Here is a tiny trained network, its code and every weight. The questions are about switching its units off for an input and a class, where a switched-off unit gives its printed mean instead of its output.

import numpy as np


def w(rows, s, z=0):
    codes = np.array(rows[::2]) - 128.0
    scale = np.full(codes.shape[1], s)
    scale[-1] = z or s
    return codes * scale


def norm(h):
    return h / np.sqrt((h * h).mean(-1, keepdims=True) + 1e-5)


def f(y):
    return y / 2 * (1 + np.tanh(0.7978845608 * (y + 0.044715 * y**3)))


def log_softmax(a):
    a = a - a.max(-1, keepdims=True)
    return a - np.log(np.exp(a).sum(-1, keepdims=True))


def net(x, mask):
    res = np.array(x, float).reshape(1, 8) / 4 @ E
    u = 0
    for l in range(3):
        y = f(norm(res) @ A[l][:, :-1].T + A[l][:, -1])
        res = res + np.where(mask[u : u + 6], y, B[l][:, -1]) @ B[l][:, :-1]
        u += 6
    return log_softmax(norm(res)[-1] @ U[:, :-1].T + U[:, -1])


A, B = {}, {}
E = w([
[138,178,78,135,99,155,64,144,164,90,96],'x0',
[103,126,125,180,137,208,133,96,176,109,35],'x1',
[140,135,101,90,155,102,144,133,117,124,123],'x2',
[122,168,147,160,145,156,153,129,113,139,126],'x3',
[197,194,180,95,110,108,155,166,62,166,249],'x4',
[123,104,161,132,158,123,198,155,142,105,194],'x5',
[64,87,123,97,159,47,183,139,139,164,172],'x6',
[115,127,57,118,2,82,115,81,121,99,211],'x7',
],0.0073)
A[0] = w([
[84,121,155,111,215,173,159,130,156,138,98,58],'0.n0',
[84,79,131,118,93,73,154,126,84,150,254,46],'0.n1',
[86,125,76,94,161,92,92,96,172,108,88,25],'0.n2',
[177,127,50,161,147,140,125,111,149,202,119,5],'0.n3',
[119,134,147,112,84,115,195,141,73,92,97,178],'0.n4',
[213,180,175,138,134,121,138,147,117,153,139,32],'0.n5',
],0.007,0.0026)
B[0] = w([
[117,150,112,197,202,81,215,41,124,90,113,190],'0.n0',
[181,149,182,182,74,28,120,90,223,123,211,253],'0.n1',
[136,1,43,121,99,48,62,195,58,158,107,171],'0.n2',
[113,58,113,102,119,169,135,155,162,136,182,117],'0.n3',
[116,134,177,120,147,95,34,192,219,138,105,152],'0.n4',
[109,115,113,119,92,164,159,201,29,207,157,169],'0.n5',
],0.0057,0.0058)
A[1] = w([
[175,175,173,84,174,185,120,186,90,151,157,109],'1.n0',
[94,100,140,204,174,129,173,94,107,111,139,113],'1.n1',
[94,92,124,208,254,185,187,133,194,127,118,20],'1.n2',
[102,137,96,170,33,148,75,144,169,110,65,29],'1.n3',
[89,133,79,185,46,199,82,83,159,66,97,5],'1.n4',
[144,145,91,160,50,208,69,82,184,104,82,25],'1.n5',
],0.0063,0.003)
B[1] = w([
[96,173,62,94,135,202,109,189,63,207,114,200],'1.n0',
[140,131,147,120,149,142,107,177,160,109,107,196],'1.n1',
[112,147,167,154,221,158,184,95,178,129,112,253],'1.n2',
[80,81,159,45,63,170,108,80,29,90,113,206],'1.n3',
[133,140,166,45,95,221,142,88,57,162,180,228],'1.n4',
[144,70,186,77,130,176,175,2,114,110,140,224],'1.n5',
],0.0076,0.004)
A[2] = w([
[181,159,166,136,75,50,187,126,195,127,213,92],'2.n0',
[129,194,71,134,112,113,195,72,125,62,121,113],'2.n1',
[116,51,62,127,106,80,93,162,152,112,41,102],'2.n2',
[118,139,181,200,254,115,156,135,166,108,43,21],'2.n3',
[157,145,129,160,95,70,172,125,147,131,220,115],'2.n4',
[133,124,157,147,78,205,115,55,136,99,90,3],'2.n5',
],0.0076,0.0025)
B[2] = w([
[129,117,222,63,128,47,47,74,176,130,91,254],'2.n0',
[130,63,154,159,172,142,128,115,94,196,103,140],'2.n1',
[61,174,23,200,143,154,113,177,141,77,143,167],'2.n2',
[192,146,147,187,208,114,254,96,170,108,44,236],'2.n3',
[162,166,185,95,119,55,81,147,207,136,156,225],'2.n4',
[134,71,165,59,62,153,154,85,99,86,208,186],'2.n5',
],0.0094,0.0074)
U = w([
[113,62,137,56,58,202,115,44,72,87,146,31],'0',
[150,117,143,191,218,134,218,99,166,109,64,202],'1',
[141,143,189,100,102,7,57,131,196,140,179,250],'2',
[43,97,6,172,118,99,67,154,137,80,119,31],'3',
[157,187,128,131,132,169,102,225,52,196,148,49],'4',
],0.012,0.0018)

Each question gives the input, the list of numbers given to net, and the class t.
The units are the neurons (one row each of A and B). Each row of codes is followed by its name. A weight is (code - 128) times the scale printed after its matrix; where a second scale follows, it is the last column's (A, B and U).
mask holds one flag per neuron, layer by layer. A switched-off neuron (its flag False) gives its mean, the last column of its row in B, instead of its output. The means were averaged over made-up inputs and are rounded, as every weight is.
A unit's drop is (log p(t) with every unit on - log p(t) with that unit switched off) / (log p(t) with every unit on - log p(t) with every unit switched off).
The circuit of an input: a set's keep is (log p(t) with only the set's units on - log p(t) with every unit switched off) / (log p(t) with every unit on - log p(t) with every unit switched off). Starting from the 12 units with the biggest drops (on a tie, the unit counted first), units are removed one at a time, each time the one whose removal leaves the highest keep (on an exact tie, the one counted first), for as long as the keep stays at least 0.8.
circuit, biggest first: the units of the circuit, biggest drop first
most important unit: the unit with the biggest drop
top k neurons: the k neurons with the biggest drops, biggest first
k most important neurons of layer l: the k neurons of layer l with the biggest drops, biggest first
drop when u is switched off: that unit's drop, to one decimal
input [-3,1,3,0,-2,-8,6,-2], class 3: circuit, biggest first : [0.n2 2.n2]
input [7,4,-1,-4,7,3,-3,1], class 4: most important unit : 0.n5
input [-1,3,4,-4,2,2,5,-2], class 1: circuit, biggest first : [2.n3 0.n0]
input [0,4,6,-8,-3,3,-1,5], class 3: 2 most important neurons of layer 2 : [2.n2 2.n0]
input [6,7,7,8,7,-1,-7,0], class 4: top 3 neurons : [1.n0 0.n5 2.n0]
input [5,5,4,7,8,8,-2,-4], class 4: top 2 neurons : [1.n0 0.n5]
input [2,-7,3,-2,-7,7,-7,-2], class 3: 2 most important neurons of layer 2 : [2.n2 2.n0]
input [-3,-6,0,0,0,1,8,-8], class 1: top 2 neurons : [2.n3 0.n0]
input [-6,-2,1,-5,-6,-3,3,-1], class 3: top 2 neurons : [0.n2 2.n2]
input [-1,5,0,0,-6,-4,0,-1], class 0: top 3 neurons : [1.n4 1.n3 2.n5]
input [6,-4,1,-7,1,-3,-6,1], class 0: drop when 0.n5 is switched off : 0.0
input [4,-6,3,3,5,6,-3,-2], class 4: drop when 0.n0 is switched off : 0.1
input [2,-8,-6,-2,4,2,0,-8], class 4: drop when 1.n0 is switched off : 0.4
input [-7,6,-2,5,-1,-4,-3,2], class 0: drop when 1.n4 is switched off : 0.1
input [-7,7,1,-8,-4,4,2,6], class 3: most important neuron of layer 0 : [0.n2]
